Below is a small trained network, with its code and all its weights. Each question gives an input and a class and asks what happens when units are switched off, that is, made to give their printed mean instead of their output.

import numpy as np


def w(rows, s, z=0):
    codes = np.array(rows[::2]) - 128.0
    scale = np.full(codes.shape[1], s)
    scale[-1] = z or s
    return codes * scale


def norm(h):
    return h / np.sqrt((h * h).mean(-1, keepdims=True) + 1e-5)


def f(y):
    return np.maximum(y, 0)


def log_softmax(a):
    a = a - a.max(-1, keepdims=True)
    return a - np.log(np.exp(a).sum(-1, keepdims=True))


def net(x, mask):
    res = np.array(x, float).reshape(1, 4) / 4 @ E
    u = 0
    for l in range(3):
        y = f(norm(res) @ A[l][:, :-1].T + A[l][:, -1])
        res = res + np.where(mask[u : u + 10], y, B[l][:, -1]) @ B[l][:, :-1]
        u += 10
    return log_softmax(norm(res)[-1] @ U[:, :-1].T + U[:, -1])


A, B = {}, {}
E = w([
[129,206,67,211,239],'x0',
[72,44,252,229,127],'x1',
[41,84,85,1,123],'x2',
[99,120,224,35,231],'x3',
],0.0051)
A[0] = w([
[192,194,54,50,153,102],'L0N1',
[133,193,191,83,245,182],'L0N2',
[31,85,78,103,53,86],'L0N3',
[141,187,139,196,151,112],'L0N4',
[32,121,132,181,255,118],'L0N5',
[84,78,102,179,95,1],'L0N6',
[187,128,74,103,218,64],'L0N7',
[108,156,83,178,148,19],'L0N8',
[89,146,139,183,210,105],'L0N9',
[129,108,129,190,69,44],'L0N10',
],0.0072,0.0036)
B[0] = w([
[88,180,57,105,162,229],'L0N1',
[144,210,54,126,122,254],'L0N2',
[192,108,205,104,186,194],'L0N3',
[101,83,148,72,95,196],'L0N4',
[126,38,93,3,102,230],'L0N5',
[141,146,132,147,109,146],'L0N6',
[101,210,88,216,176,175],'L0N7',
[177,141,114,90,122,149],'L0N8',
[92,23,156,114,181,197],'L0N9',
[140,35,135,250,91,164],'L0N10',
],0.0053,0.005)
A[1] = w([
[227,234,227,69,174,179],'L1N1',
[69,184,88,254,215,91],'L1N2',
[162,94,114,217,211,185],'L1N3',
[79,95,177,155,227,95],'L1N4',
[80,37,116,91,212,113],'L1N5',
[174,135,156,218,236,153],'L1N6',
[144,214,66,144,150,57],'L1N7',
[160,50,153,197,17,242],'L1N8',
[51,55,152,243,38,3],'L1N9',
[17,234,116,141,94,135],'L1N10',
],0.0064,0.0023)
B[1] = w([
[37,196,37,112,165,190],'L1N1',
[211,159,166,90,51,193],'L1N2',
[74,113,226,81,87,196],'L1N3',
[94,108,126,59,112,188],'L1N4',
[135,92,190,119,104,225],'L1N5',
[158,114,127,77,1,186],'L1N6',
[135,184,107,120,210,197],'L1N7',
[110,144,35,223,216,253],'L1N8',
[138,190,146,221,112,205],'L1N9',
[87,170,148,147,164,169],'L1N10',
],0.0074,0.005)
A[2] = w([
[145,110,89,51,73,62],'L2N1',
[116,115,129,214,115,106],'L2N2',
[93,121,127,254,51,3],'L2N3',
[96,84,142,73,120,113],'L2N4',
[73,28,67,75,161,119],'L2N5',
[157,88,34,166,93,77],'L2N6',
[210,115,80,168,143,104],'L2N7',
[156,93,53,167,72,70],'L2N8',
[171,113,212,202,128,111],'L2N9',
[93,57,106,49,61,220],'L2N10',
],0.008,0.0026)
B[2] = w([
[121,128,180,146,163,180],'L2N1',
[141,105,104,213,101,198],'L2N2',
[128,85,124,208,114,222],'L2N3',
[111,105,178,94,66,205],'L2N4',
[97,99,201,100,116,233],'L2N5',
[72,85,189,114,136,186],'L2N6',
[88,109,178,105,143,180],'L2N7',
[99,98,152,122,167,181],'L2N8',
[83,124,2,125,113,191],'L2N9',
[88,72,206,122,123,254],'L2N10',
],0.0084,0.0052)
U = w([
[98,225,4,95,169,196],'0',
[216,176,120,113,48,6],'1',
[69,51,208,61,68,228],'2',
[217,140,133,99,76,3],'3',
[96,93,90,208,76,253],'4',
],0.011,0.0046)

Each question gives the input, the list of numbers given to net, and the class t.
The units are the neurons (one row each of A and B). Each row of codes is followed by its name. A weight is (code - 128) times the scale printed after its matrix; where a second scale follows, it is the last column's (A, B and U).
mask holds one flag per neuron, layer by layer. A switched-off neuron (its flag False) gives its mean, the last column of its row in B, instead of its output. The means were averaged over made-up inputs and are rounded, as every weight is.
A unit's drop is (log p(t) with every unit on - log p(t) with that unit switched off) / (log p(t) with every unit on - log p(t) with every unit switched off).
unit that matters most: the unit with the biggest drop
k most important neurons: the k neurons with the biggest drops, biggest first
k most important neurons of layer l: the k neurons of layer l with the biggest drops, biggest first
drop of u: that unit's drop, to one decimal
input [8,1,4,1], class 2: unit that matters most	L0N9
input [-5,-1,3,-7], class 4: 2 most important neurons	[L0N5, L1N8]
input [-8,-8,-5,-2], class 0: 2 most important neurons	[L0N5, L0N9]
input [-3,4,0,2], class 4: 2 most important neurons of layer 0	[L0N1, L0N5]
input [-6,-4,-5,0], class 0: 2 most important neurons	[L0N5, L1N1]
input [8,-2,-8,-1], class 1: 4 most important neurons of layer 1	[L1N2, L1N6, L1N8, L1N3]
input [-1,-4,4,6], class 0: 2 most important neurons of layer 0	[L0N2, L0N5]
input [1,8,1,0], class 4: 2 most important neurons	[L1N9, L1N8]
input [-6,-7,-2,2], class 0: 2 most important neurons	[L0N5, L0N1]
input [-4,-2,-4,0], class 4: 2 most important neurons	[L0N2, L0N3]
input [-5,2,1,0], class 4: 4 most important neurons	[L0N5, L1N8, L0N1, L0N9]
input [-7,-8,-4,-8], class 0: 2 most important neurons of layer 2	[L2N10, L2N5]
input [-3,-7,-7,-3], class 0: drop of L0N10	0.0
input [-7,-7,-4,1], class 0: drop of L0N1	0.1
input [7,2,3,-6], class 2: drop of L0N8	0.6
input [-4,-1,-4,4], class 0: drop of L1N1	0.1
